Below is a small trained network, with its code and all its weights. Each question gives an input and a class and asks what happens when units are switched off, that is, made to give their printed mean instead of their output.

import numpy as np


def w(rows, s, z=0):
    codes = np.array(rows[::2]) - 128.0
    scale = np.full(codes.shape[1], s)
    scale[-1] = z or s
    return codes * scale


def norm(h):
    return h / np.sqrt((h * h).mean(-1, keepdims=True) + 1e-5)


def f(y):
    return np.maximum(y, 0)


def log_softmax(a):
    a = a - a.max(-1, keepdims=True)
    return a - np.log(np.exp(a).sum(-1, keepdims=True))


def net(x, mask):
    res = np.array(x, float).reshape(1, 8) / 4 @ E
    u = 0
    for l in range(2):
        y = f(norm(res) @ A[l][:, :-1].T + A[l][:, -1])
        res = res + np.where(mask[u : u + 8], y, B[l][:, -1]) @ B[l][:, :-1]
        u += 8
    return log_softmax(norm(res)[-1] @ U[:, :-1].T + U[:, -1])


A, B = {}, {}
E = w([
[140,122,137,127,111,125,128,131,143,144,128],'x0',
[249,103,64,203,113,150,99,56,82,133,109],'x1',
[144,115,130,110,138,136,143,129,132,129,121],'x2',
[140,128,131,114,128,126,134,120,132,127,125],'x3',
[122,122,124,136,134,143,129,132,134,136,125],'x4',
[158,122,126,133,122,192,131,143,170,91,245],'x5',
[86,18,65,96,9,125,150,100,88,73,114],'x6',
[126,138,141,141,109,115,118,127,126,126,135],'x7',
],0.012)
A[0] = w([
[145,113,133,115,124,178,108,135,120,105,248,161],'L0N1',
[61,89,117,42,105,128,88,179,114,84,180,58],'L0N2',
[152,141,146,126,132,77,61,139,105,153,88,113],'L0N3',
[227,103,80,210,139,134,114,79,74,139,127,151],'L0N4',
[155,70,32,146,45,147,134,130,86,70,100,1],'L0N5',
[90,119,160,79,74,148,112,94,149,134,123,160],'L0N6',
[147,108,120,126,132,158,142,121,142,114,255,161],'L0N7',
[117,204,164,90,196,97,123,198,143,174,161,190],'L0N8',
],0.0088,0.0043)
B[0] = w([
[140,163,94,118,144,146,177,117,196,62,178,195],'L0N1',
[98,108,141,176,130,91,223,174,129,124,97,186],'L0N2',
[140,149,122,141,159,180,205,153,174,113,61,169],'L0N3',
[190,174,56,173,162,121,20,92,135,136,126,239],'L0N4',
[88,94,254,110,44,172,86,88,151,88,113,209],'L0N5',
[54,109,129,165,195,125,158,184,108,164,144,170],'L0N6',
[136,161,106,120,83,160,135,178,163,94,167,196],'L0N7',
[165,134,188,82,117,203,34,56,143,95,113,248],'L0N8',
],0.0098,0.011)
A[1] = w([
[92,222,210,79,241,107,138,220,169,139,128,180],'L1N1',
[177,69,36,169,19,113,89,77,98,103,129,114],'L1N2',
[254,235,75,182,246,82,73,108,153,200,163,47],'L1N3',
[178,95,34,160,111,105,101,104,105,130,57,239],'L1N4',
[82,109,220,115,161,75,105,92,45,154,86,103],'L1N5',
[142,90,219,128,162,96,10,62,46,192,23,68],'L1N6',
[80,49,124,133,132,62,95,125,40,159,34,114],'L1N7',
[21,74,117,74,113,43,242,219,120,125,131,4],'L1N8',
],0.0087,0.0022)
B[1] = w([
[142,117,150,153,84,148,113,28,92,87,92,237],'L1N1',
[145,197,213,60,200,209,114,82,131,124,109,211],'L1N2',
[124,75,54,140,136,25,148,231,117,122,168,254],'L1N3',
[58,138,195,124,132,114,193,103,143,90,87,201],'L1N4',
[142,107,89,93,155,119,45,112,100,200,133,179],'L1N5',
[35,118,112,151,81,144,249,145,93,216,101,244],'L1N6',
[198,118,130,102,160,99,23,127,97,194,186,183],'L1N7',
[171,107,73,101,130,81,133,192,124,166,175,207],'L1N8',
],0.012,0.011)
U = w([
[60,149,199,118,115,164,122,19,57,195,25,221],'0',
[151,171,191,109,101,222,84,47,187,2,146,247],'1',
[102,169,44,214,184,32,212,169,107,157,33,109],'2',
[207,188,12,179,175,98,61,175,147,85,192,54],'3',
[107,66,98,55,120,31,76,180,71,204,147,130],'4',
[54,77,115,111,63,105,246,218,154,68,190,4],'5',
],0.015,0.0024)

Each question gives the input, the list of numbers given to net, and the class t.
The units are the neurons (one row each of A and B). Each row of codes is followed by its name. A weight is (code - 128) times the scale printed after its matrix; where a second scale follows, it is the last column's (A, B and U).
mask holds one flag per neuron, layer by layer. A switched-off neuron (its flag False) gives its mean, the last column of its row in B, instead of its output. The means were averaged over made-up inputs and are rounded, as every weight is.
A unit's drop is (log p(t) with every unit on - log p(t) with that unit switched off) / (log p(t) with every unit on - log p(t) with every unit switched off).
unit that matters most: the unit with the biggest drop
top k neurons: the k neurons with the biggest drops, biggest first
top k neurons in layer l: the k neurons of layer l with the biggest drops, biggest first
drop when u is switched off: that unit's drop, to one decimal
input [6,3,4,-2,0,-6,-8,-7], class 2: unit that matters most	L1N3
input [5,8,-3,-2,-8,0,1,5], class 0: top 3 neurons in layer 0	L0N5; L0N1; L0N7
input [-7,-1,6,-2,2,-8,6,7], class 4: top 2 neurons	L0N8; L0N4
input [4,2,1,5,-3,0,7,-8], class 0: top 3 neurons in layer 0	L0N1; L0N7; L0N5
input [4,1,5,6,-3,2,-5,-4], class 3: top 2 neurons in layer 1	L1N3; L1N2
input [-8,6,7,6,0,-2,0,-6], class 2: top 3 neurons	L0N4; L1N3; L0N8
input [-7,6,-3,0,8,0,-2,1], class 2: top 2 neurons in layer 1	L1N4; L1N3
input [-1,1,0,-5,-2,-1,-5,3], class 2: top 3 neurons in layer 1	L1N3; L1N6; L1N2
input [-1,-2,-6,-7,-6,0,2,3], class 4: top 2 neurons	L0N7; L0N1
input [-8,4,6,7,-1,0,-6,0], class 2: top 2 neurons in layer 0	L0N1; L0N7
input [-6,-1,-7,-5,0,-7,6,-2], class 4: top 2 neurons in layer 0	L0N8; L0N4
input [8,-1,2,-7,2,-5,7,3], class 4: top 2 neurons in layer 0	L0N8; L0N4
input [-2,-8,7,2,-2,-4,3,-3], class 4: drop when L1N8 is switched off	0.2
input [-2,-6,8,-1,-6,4,-1,-5], class 1: drop when L0N8 is switched off	0.4
input [3,-7,-4,-5,-3,-6,3,2], class 4: top neuron	L1N8
